Below are the code and all the weights of a small trained network. Each question names an input and a class and asks about switching units off, where a switched-off unit gives its printed mean instead of its output.

import numpy as np


def w(rows, s, z=0):
    codes = np.array(rows[::2]) - 128.0
    scale = np.full(codes.shape[1], s)
    scale[-1] = z or s
    return codes * scale


def norm(h):
    return h / np.sqrt((h * h).mean(-1, keepdims=True) + 1e-5)


def f(y):
    return np.maximum(y, 0)


def log_softmax(a):
    a = a - a.max(-1, keepdims=True)
    return a - np.log(np.exp(a).sum(-1, keepdims=True))


def net(x, mask):
    res = np.array(x, float).reshape(1, 8) / 4 @ E
    u = 0
    for l in range(3):
        y = f(norm(res) @ A[l][:, :-1].T + A[l][:, -1])
        res = res + np.where(mask[u : u + 7], y, B[l][:, -1]) @ B[l][:, :-1]
        u += 7
    return log_softmax(norm(res)[-1] @ U[:, :-1].T + U[:, -1])


A, B = {}, {}
E = w([
[134,183,74],'x0',
[215,155,252],'x1',
[35,112,100],'x2',
[128,46,164],'x3',
[164,69,102],'x4',
[164,121,190],'x5',
[138,153,119],'x6',
[94,167,150],'x7',
],0.0014)
A[0] = w([
[203,12,71,3],'L0N0',
[108,89,30,32],'L0N1',
[72,200,124,65],'L0N2',
[109,96,76,136],'L0N3',
[160,40,110,56],'L0N4',
[192,133,80,16],'L0N5',
[254,115,80,132],'L0N6',
],0.0031,0.00046)
B[0] = w([
[65,27,119,239],'L0N0',
[126,138,179,254],'L0N1',
[1,143,142,211],'L0N2',
[129,92,192,218],'L0N3',
[123,105,83,205],'L0N4',
[87,236,99,176],'L0N5',
[33,143,66,253],'L0N6',
],0.0024,0.0012)
A[1] = w([
[2,148,213,182],'L1N0',
[35,149,105,113],'L1N1',
[123,155,36,177],'L1N2',
[77,155,216,252],'L1N3',
[36,159,149,123],'L1N4',
[149,183,24,210],'L1N5',
[75,89,154,157],'L1N6',
],0.0042,0.0017)
B[1] = w([
[152,157,29,252],'L1N0',
[155,153,133,215],'L1N1',
[111,153,253,203],'L1N2',
[199,116,59,239],'L1N3',
[154,179,106,202],'L1N4',
[63,150,212,212],'L1N5',
[141,164,79,198],'L1N6',
],0.0044,0.0029)
A[2] = w([
[131,133,125,79],'L2N0',
[183,148,158,254],'L2N1',
[166,133,68,99],'L2N2',
[159,254,151,82],'L2N3',
[111,147,83,136],'L2N4',
[110,143,89,124],'L2N5',
[175,177,175,159],'L2N6',
],0.005,0.0012)
B[2] = w([
[138,75,79,128],'L2N0',
[87,130,232,208],'L2N1',
[154,216,245,193],'L2N2',
[6,39,96,255],'L2N3',
[176,190,110,184],'L2N4',
[209,162,133,174],'L2N5',
[138,11,173,201],'L2N6',
],0.0021,0.0029)
U = w([
[180,164,105,73],'0',
[60,223,95,156],'1',
[47,180,220,197],'2',
[181,156,55,2],'3',
[107,2,54,135],'4',
[229,80,241,199],'5',
[124,215,54,74],'6',
],0.008,0.0033)

Each question gives the input, the list of numbers given to net, and the class t.
The units are the neurons (one row each of A and B). Each row of codes is followed by its name. A weight is (code - 128) times the scale printed after its matrix; where a second scale follows, it is the last column's (A, B and U).
mask holds one flag per neuron, layer by layer. A switched-off neuron (its flag False) gives its mean, the last column of its row in B, instead of its output. The means were averaged over made-up inputs and are rounded, as every weight is.
A unit's drop is (log p(t) with every unit on - log p(t) with that unit switched off) / (log p(t) with every unit on - log p(t) with every unit switched off).
The circuit of an input: a set's keep is (log p(t) with only the set's units on - log p(t) with every unit switched off) / (log p(t) with every unit on - log p(t) with every unit switched off). Starting from the 12 units with the biggest drops (on a tie, the unit counted first), units are removed one at a time, each time the one whose removal leaves the highest keep (on an exact tie, the one counted first), for as long as the keep stays at least 0.8.
circuit, biggest first: the units of the circuit, biggest drop first
k most important neurons: the k neurons with the biggest drops, biggest first
k most important neurons of layer l: the k neurons of layer l with the biggest drops, biggest first
drop of u: that unit's drop, to one decimal
input [4,3,4,8,2,3,8,6], class 6: circuit, biggest first -> [L1N0]
input [6,6,-7,-3,6,0,1,-5], class 2: 4 most important neurons -> [L0N6, L1N3, L1N5, L0N5]
input [-3,-7,-6,6,0,-8,6,-3], class 2: 4 most important neurons -> [L1N3, L1N0, L1N2, L1N4]
input [0,4,2,4,2,-1,-5,-4], class 4: circuit, biggest first -> [L0N0, L1N2]
input [7,-6,-2,-3,0,-4,0,-7], class 2: 3 most important neurons -> [L1N2, L1N5, L1N0]
input [0,5,5,3,8,4,-8,-1], class 4: 2 most important neurons -> [L1N2, L0N0]
input [-6,7,8,-5,8,-2,-3,-1], class 0: 3 most important neurons of layer 1 -> [L1N2, L1N6, L1N5]
input [-7,-1,4,-4,-6,-3,3,1], class 3: 2 most important neurons -> [L1N0, L1N3]
input [8,-1,-5,-4,-5,5,5,4], class 2: 2 most important neurons of layer 2 -> [L2N3, L2N6]
input [7,3,-6,0,-7,1,5,0], class 2: 2 most important neurons -> [L2N3, L1N0]
input [1,-1,-8,-8,-4,6,6,2], class 2: 2 most important neurons -> [L2N3, L1N0]
input [0,-1,-1,3,-6,0,-1,-6], class 3: drop of L0N0 -> 0.1
input [-3,6,6,-3,-3,-7,1,6], class 3: drop of L1N0 -> 0.2
input [5,-5,0,2,7,-8,6,1], class 2: drop of L1N0 -> 0.2
